Below is a small trained network, with its code and all its weights. Each question gives an input and a target symbol and asks what happens when units are switched off, that is, made to give their printed mean instead of their output.

import numpy as np


def w(rows, s, z=0):
    codes = np.array(rows[::2]) - 128.0
    scale = np.full(codes.shape[1], s)
    scale[-1] = z or s
    return codes * scale


def f(y):
    return np.maximum(y, 0)


def softmax(a):
    e = np.exp(a - a.max(-1, keepdims=True))
    return e / e.sum(-1, keepdims=True)


def log_softmax(a):
    a = a - a.max(-1, keepdims=True)
    return a - np.log(np.exp(a).sum(-1, keepdims=True))


def net(x, mask):
    ids = ['αβδεηθλμξπστφω'.index(c) for c in x.split()]
    T = len(ids)
    res = E[ids] + P[:T]
    u = 0
    for l in range(2):
        r = res
        for j in range(3):
            rows = slice(2 * j, 2 * j + 2)
            q, k, v = (r @ M[l][rows].T for M in (Q, K, V))
            z = softmax(np.where(np.tri(T) > 0, q @ k.T / 2**0.5, -1e9)) @ v
            o = O[l][rows]
            res = res + np.where(mask[u + j], z, o[:, -1]) @ o[:, :-1]
        u += 3
        y = f(res @ A[l][:, :-1].T + A[l][:, -1])
        res = res + np.where(mask[u : u + 4], y, B[l][:, -1]) @ B[l][:, :-1]
        u += 4
    return log_softmax(res[-1] @ U[:, :-1].T + U[:, -1])


Q, K, V, O, A, B = {}, {}, {}, {}, {}, {}
E = w([
[218,107,182,167],'α',
[164,79,242,124],'β',
[253,148,84,128],'δ',
[175,103,120,129],'ε',
[144,111,125,124],'η',
[107,165,209,142],'θ',
[155,135,129,75],'λ',
[182,157,112,60],'μ',
[80,218,131,108],'ξ',
[186,165,154,131],'π',
[126,127,165,95],'σ',
[126,166,115,179],'τ',
[76,158,112,74],'φ',
[160,114,159,47],'ω',
],0.022)
P = w([
[3,39,71,139],'0',
[165,140,131,228],'1',
[145,164,90,226],'2',
[90,184,96,128],'3',
[121,157,83,135],'4',
[111,166,75,140],'5',
],0.0075)
Q[0] = w([
[122,177,115,175],'L0H1',
[73,19,130,149],'L0H1',
[108,126,99,117],'L0H2',
[202,150,40,20],'L0H2',
[168,169,190,102],'L0H3',
[179,79,254,155],'L0H3',
],0.015)
K[0] = w([
[89,118,134,145],'L0H1',
[182,154,95,167],'L0H1',
[140,96,156,93],'L0H2',
[116,251,202,153],'L0H2',
[158,114,163,116],'L0H3',
[108,169,168,120],'L0H3',
],0.026)
V[0] = w([
[84,107,118,201],'L0H1',
[171,147,114,253],'L0H1',
[133,32,59,104],'L0H2',
[130,117,184,120],'L0H2',
[100,196,134,112],'L0H3',
[131,60,65,145],'L0H3',
],0.012)
O[0] = w([
[82,75,204,87,77],'L0H1',
[198,172,160,37,1],'L0H1',
[226,60,72,114,35],'L0H2',
[139,45,209,138,118],'L0H2',
[96,248,2,86,51],'L0H3',
[142,29,150,88,78],'L0H3',
],0.0059,0.0027)
A[0] = w([
[71,178,148,170,249],'L0N1',
[126,140,228,165,103],'L0N2',
[53,130,122,2,104],'L0N3',
[234,198,202,65,83],'L0N4',
],0.0087,0.0019)
B[0] = w([
[210,107,147,74,250],'L0N1',
[119,194,65,86,211],'L0N2',
[182,146,63,255,180],'L0N3',
[114,107,75,227,255],'L0N4',
],0.0092,0.0065)
Q[1] = w([
[87,12,157,218],'L1H1',
[59,110,12,235],'L1H1',
[64,108,44,198],'L1H2',
[127,135,99,27],'L1H2',
[149,96,96,221],'L1H3',
[209,165,195,128],'L1H3',
],0.011)
K[1] = w([
[150,95,83,62],'L1H1',
[217,89,176,25],'L1H1',
[151,111,146,65],'L1H2',
[125,221,137,140],'L1H2',
[58,89,9,106],'L1H3',
[71,154,167,146],'L1H3',
],0.012)
V[1] = w([
[141,98,79,102],'L1H1',
[251,128,119,79],'L1H1',
[80,77,226,141],'L1H2',
[154,208,129,187],'L1H2',
[204,41,149,117],'L1H3',
[70,103,20,50],'L1H3',
],0.015)
O[1] = w([
[156,192,117,107,181],'L1H1',
[177,122,254,142,249],'L1H1',
[166,79,33,105,36],'L1H2',
[140,115,136,216,120],'L1H2',
[236,222,90,183,196],'L1H3',
[21,224,109,136,137],'L1H3',
],0.0094,0.011)
A[1] = w([
[194,254,51,171,47],'L1N1',
[147,243,190,235,251],'L1N2',
[125,114,199,158,171],'L1N3',
[18,48,20,242,25],'L1N4',
],0.0055,0.0019)
B[1] = w([
[40,105,217,43,211],'L1N1',
[55,81,37,117,251],'L1N2',
[185,181,26,58,170],'L1N3',
[254,37,202,163,142],'L1N4',
],0.0066,0.026)
U = w([
[141,166,151,189,252],'α',
[123,158,89,240,168],'β',
[137,131,109,243,185],'δ',
[73,22,240,66,84],'ε',
[132,83,142,234,148],'η',
[96,151,133,171,120],'θ',
[55,94,121,254,33],'λ',
[62,145,150,160,90],'μ',
[184,109,156,194,125],'ξ',
[111,52,65,115,212],'π',
[80,127,123,100,99],'σ',
[124,126,186,64,110],'τ',
[171,212,217,164,87],'φ',
[108,136,114,91,130],'ω',
],0.0071,0.0038)

Each question gives the input, a string of symbols that net reads in full, and the target symbol t.
The units are the heads (2 rows each of Q, K, V and O) and the neurons (one row each of A and B). Each row of codes is followed by its name. A weight is (code - 128) times the scale printed after its matrix; where a second scale follows, it is the last column's (O, A, B and U).
mask holds one flag per unit, layer by layer, with each layer's heads first. A switched-off unit (its flag False) gives its mean, the last column of its rows in O or B, instead of its output. The means were averaged over made-up inputs and are rounded, as every weight is.
A unit's drop is (log p(t) with every unit on - log p(t) with that unit switched off) / (log p(t) with every unit on - log p(t) with every unit switched off).
The circuit of an input: a set's keep is (log p(t) with only the set's units on - log p(t) with every unit switched off) / (log p(t) with every unit on - log p(t) with every unit switched off). Starting from the 12 units with the biggest drops (on a tie, the unit counted first), units are removed one at a time, each time the one whose removal leaves the highest keep (on an exact tie, the one counted first), for as long as the keep stays at least 0.8.
units of the circuit, in order: the units of the circuit, biggest drop first
top k neurons: the k neurons with the biggest drops, biggest first
top k neurons in layer l: the k neurons of layer l with the biggest drops, biggest first
which heads matter: for each layer, one digit per head in row order, 1 if its drop is at least 0.15 and else 0, layers parted by /
input ξ δ φ, target ε: units of the circuit, in order : (L1H3, L0H3)
input θ β σ, target ε: top neuron : (L0N2)
input ξ φ π, target λ: units of the circuit, in order : (L1H2, L1N1, L1H3)
input φ φ θ, target μ: top 2 neurons : (L0N1, L0N4)
input ξ φ φ ξ δ ε, target λ: top 2 neurons : (L1N1, L0N1)
input θ β β, target η: top 2 neurons in layer 1 : (L1N1, L1N2)
input β α φ, target π: which heads matter : 100 / 110
input φ η β, target λ: units of the circuit, in order : (L1H3, L1N1, L1H2)
input α ε θ τ, target ξ: top 2 neurons : (L0N1, L1N1)
input φ α ξ α, target λ: units of the circuit, in order : (L1H3, L1H2, L1N1)
input β η φ δ δ, target π: units of the circuit, in order : (L1H2, L0N4)
input δ δ α λ δ, target φ: units of the circuit, in order : (L1H1, L1H2)
input δ ε τ ω π τ, target φ: which heads matter : 011 / 100
input ξ π δ, target ε: units of the circuit, in order : (L1H3)
input β β ω, target ξ: top 3 neurons : (L1N2, L0N2, L1N1)
input α ξ δ, target ξ: units of the circuit, in order : (L1H3, L0H3, L1N2, L0N4)
input ε δ τ, target τ: top 2 neurons in layer 1 : (L1N1, L1N2)
input ε τ τ π φ, target τ: which heads matter : 011 / 110
input δ φ μ σ δ φ, target φ: which heads matter : 011 / 100
input θ ε ξ, target ε: units of the circuit, in order : (L1H3)
input δ τ β, target φ: units of the circuit, in order : (L1H1, L0H2)
input δ β δ δ τ, target φ: units of the circuit, in order : (L0H3, L1H1)
input α δ π β μ δ, target ξ: units of the circuit, in order : (L1H3, L0H3, L0N2)
